Each matrix is followed by the number of dimensions of the space it projects onto, up to rounding
+0.44 +0.15 -0.34 -0.01 -0.21 -0.25

+0.15 +0.96 +0.09 +0.00 +0.06 +0.06

-0.34 +0.09 +0.79 -0.01 -0.13 -0.15

-0.01 +0.00 -0.01 +1.00 -0.01 -0.01

-0.21 +0.06 -0.13 -0.01 +0.92 -0.09

-0.25 +0.06 -0.15 -0.01 -0.09 +0.89
 => 5

+0.99 +0.01 -0.02 -0.04 +0.04 -0.07

+0.01 +0.82 +0.14 -0.18 +0.13 +0.27

-0.02 +0.14 +0.88 +0.09 -0.05 -0.28

-0.04 -0.18 +0.09 +0.49 +0.45 -0.05

+0.04 +0.13 -0.05 +0.45 +0.59 +0.13

-0.07 +0.27 -0.28 -0.05 +0.13 +0.23
 => 4

+0.03 +0.06 +0.02 +0.13 +0.07 +0.00

+0.06 +0.70 -0.19 +0.07 +0.15 -0.38

+0.02 -0.19 +0.11 +0.19 +0.06 +0.15

+0.13 +0.07 +0.19 +0.72 +0.35 +0.15

+0.07 +0.15 +0.06 +0.35 +0.19 +0.01

+0.00 -0.38 +0.15 +0.15 +0.01 +0.25
 => 2

+0.76 -0.03 -0.16 -0.27 -0.19 +0.22

-0.03 +0.96 -0.07 -0.12 +0.11 +0.01

-0.16 -0.07 +0.81 -0.32 +0.10 +0.11

-0.27 -0.12 -0.32 +0.47 +0.17 +0.18

-0.19 +0.11 +0.10 +0.17 +0.21 +0.28

+0.22 +0.01 +0.11 +0.18 +0.28 +0.79
 => 4

+0.00 +0.04 +0.02 -0.01 +0.02 +0.00

+0.04 +0.64 +0.29 -0.16 +0.34 +0.00

+0.02 +0.29 +0.13 -0.07 +0.15 +0.00

-0.01 -0.16 -0.07 +0.04 -0.08 +0.00

+0.02 +0.34 +0.15 -0.08 +0.18 +0.00

+0.00 +0.00 +0.00 +0.00 +0.00 +0.00
 => 1

+0.27 +0.26 -0.08 -0.05 -0.08 +0.34

+0.26 +0.24 -0.08 -0.05 -0.08 +0.32

-0.08 -0.08 +0.02 +0.02 +0.02 -0.10

-0.05 -0.05 +0.02 +0.01 +0.02 -0.07

-0.08 -0.08 +0.02 +0.02 +0.02 -0.10

+0.34 +0.32 -0.10 -0.07 -0.10 +0.42
 => 1

+0.11 +0.00 +0.19 +0.23 -0.03 +0.07

+0.00 +0.00 +0.00 +0.00 +0.00 +0.00

+0.19 +0.00 +0.34 +0.41 -0.05 +0.13

+0.23 +0.00 +0.41 +0.49 -0.06 +0.15

-0.03 +0.00 -0.05 -0.06 +0.01 -0.02

+0.07 +0.00 +0.13 +0.15 -0.02 +0.05
 => 1

+0.35 +0.04 +0.34 +0.20 -0.26 +0.00

+0.04 +0.01 +0.04 +0.02 -0.03 +0.00

+0.34 +0.04 +0.33 +0.20 -0.26 +0.00

+0.20 +0.02 +0.20 +0.12 -0.15 +0.00

-0.26 -0.03 -0.26 -0.15 +0.20 +0.00

+0.00 +0.00 +0.00 +0.00 +0.00 +0.00
 => 1

+0.75 -0.14 +0.25 -0.12 +0.03 +0.30

-0.14 +0.92 +0.13 -0.06 +0.02 +0.18

+0.25 +0.13 +0.44 +0.36 +0.20 +0.02

-0.12 -0.06 +0.36 +0.76 -0.16 -0.11

+0.03 +0.02 +0.20 -0.16 +0.84 -0.27

+0.30 +0.18 +0.02 -0.11 -0.27 +0.29
 => 4

+0.72 +0.13 +0.23 -0.25 +0.21 +0.16

+0.13 +0.26 -0.05 +0.25 +0.33 +0.05

+0.23 -0.05 +0.81 +0.19 -0.20 -0.14

-0.25 +0.25 +0.19 +0.75 +0.11 +0.12

+0.21 +0.33 -0.20 +0.11 +0.57 -0.20

+0.16 +0.05 -0.14 +0.12 -0.20 +0.89
 => 4

+0.02 -0.03 +0.05 +0.13 +0.03 +0.00

-0.03 +0.04 -0.07 -0.18 -0.04 +0.00

+0.05 -0.07 +0.11 +0.29 +0.07 +0.00

+0.13 -0.18 +0.29 +0.79 +0.18 +0.01

+0.03 -0.04 +0.07 +0.18 +0.04 +0.00

+0.00 +0.00 +0.00 +0.01 +0.00 +0.00
 => 1

+0.76 -0.34 -0.01 -0.05 +0.12 +0.22

-0.34 +0.51 -0.01 -0.07 +0.18 +0.31

-0.01 -0.01 +1.00 +0.00 +0.00 +0.01

-0.05 -0.07 +0.00 +0.99 +0.02 +0.04

+0.12 +0.18 +0.00 +0.02 +0.94 -0.11

+0.22 +0.31 +0.01 +0.04 -0.11 +0.80
 => 5

+0.40 +0.12 -0.29 -0.04 +0.00 -0.37

+0.12 +0.75 +0.22 -0.10 -0.32 -0.11

-0.29 +0.22 +0.35 -0.01 -0.13 +0.27

-0.04 -0.10 -0.01 +0.02 +0.04 +0.04

+0.00 -0.32 -0.13 +0.04 +0.14 +0.00

-0.37 -0.11 +0.27 +0.04 +0.00 +0.35
 => 2

+0.02 +0.04 -0.01 +0.09 -0.07 -0.07

+0.04 +0.10 -0.02 +0.20 -0.15 -0.16

-0.01 -0.02 +0.00 -0.04 +0.03 +0.03

+0.09 +0.20 -0.04 +0.40 -0.30 -0.31

-0.07 -0.15 +0.03 -0.30 +0.23 +0.24

-0.07 -0.16 +0.03 -0.31 +0.24 +0.25
 => 1

+0.46 +0.15 -0.13 -0.15 -0.06 +0.43

+0.15 +0.05 -0.04 -0.05 -0.02 +0.14

-0.13 -0.04 +0.04 +0.04 +0.02 -0.12

-0.15 -0.05 +0.04 +0.05 +0.02 -0.14

-0.06 -0.02 +0.02 +0.02 +0.01 -0.05

+0.43 +0.14 -0.12 -0.14 -0.05 +0.40
 => 1

+0.17 -0.34 -0.06 -0.09 -0.14 +0.03

-0.34 +0.65 +0.06 +0.18 +0.28 -0.01

-0.06 +0.06 +0.56 -0.10 -0.08 -0.47

-0.09 +0.18 -0.10 +0.07 +0.10 +0.09

-0.14 +0.28 -0.08 +0.10 +0.14 +0.09

+0.03 -0.01 -0.47 +0.09 +0.09 +0.39
 => 2

+0.47 +0.02 -0.18 -0.12 -0.17 -0.41

+0.02 +0.65 +0.05 +0.30 +0.29 -0.22

-0.18 +0.05 +0.93 -0.08 -0.10 -0.11

-0.12 +0.30 -0.08 +0.72 -0.28 +0.11

-0.17 +0.29 -0.10 -0.28 +0.71 +0.07

-0.41 -0.22 -0.11 +0.11 +0.07 +0.52
 => 4

+0.16 -0.23 +0.13 +0.10 +0.01 -0.24

-0.23 +0.32 -0.18 -0.14 -0.01 +0.34

+0.13 -0.18 +0.10 +0.08 +0.00 -0.19

+0.10 -0.14 +0.08 +0.06 +0.00 -0.15

+0.01 -0.01 +0.00 +0.00 +0.00 -0.01

-0.24 +0.34 -0.19 -0.15 -0.01 +0.36
 => 1

+0.59 -0.12 -0.09 +0.23 +0.40 +0.04

-0.12 +0.03 +0.02 -0.05 -0.09 -0.01

-0.09 +0.02 +0.01 -0.04 -0.06 -0.01

+0.23 -0.05 -0.04 +0.09 +0.16 +0.01

+0.40 -0.09 -0.06 +0.16 +0.28 +0.03

+0.04 -0.01 -0.01 +0.01 +0.03 +0.00
 => 1
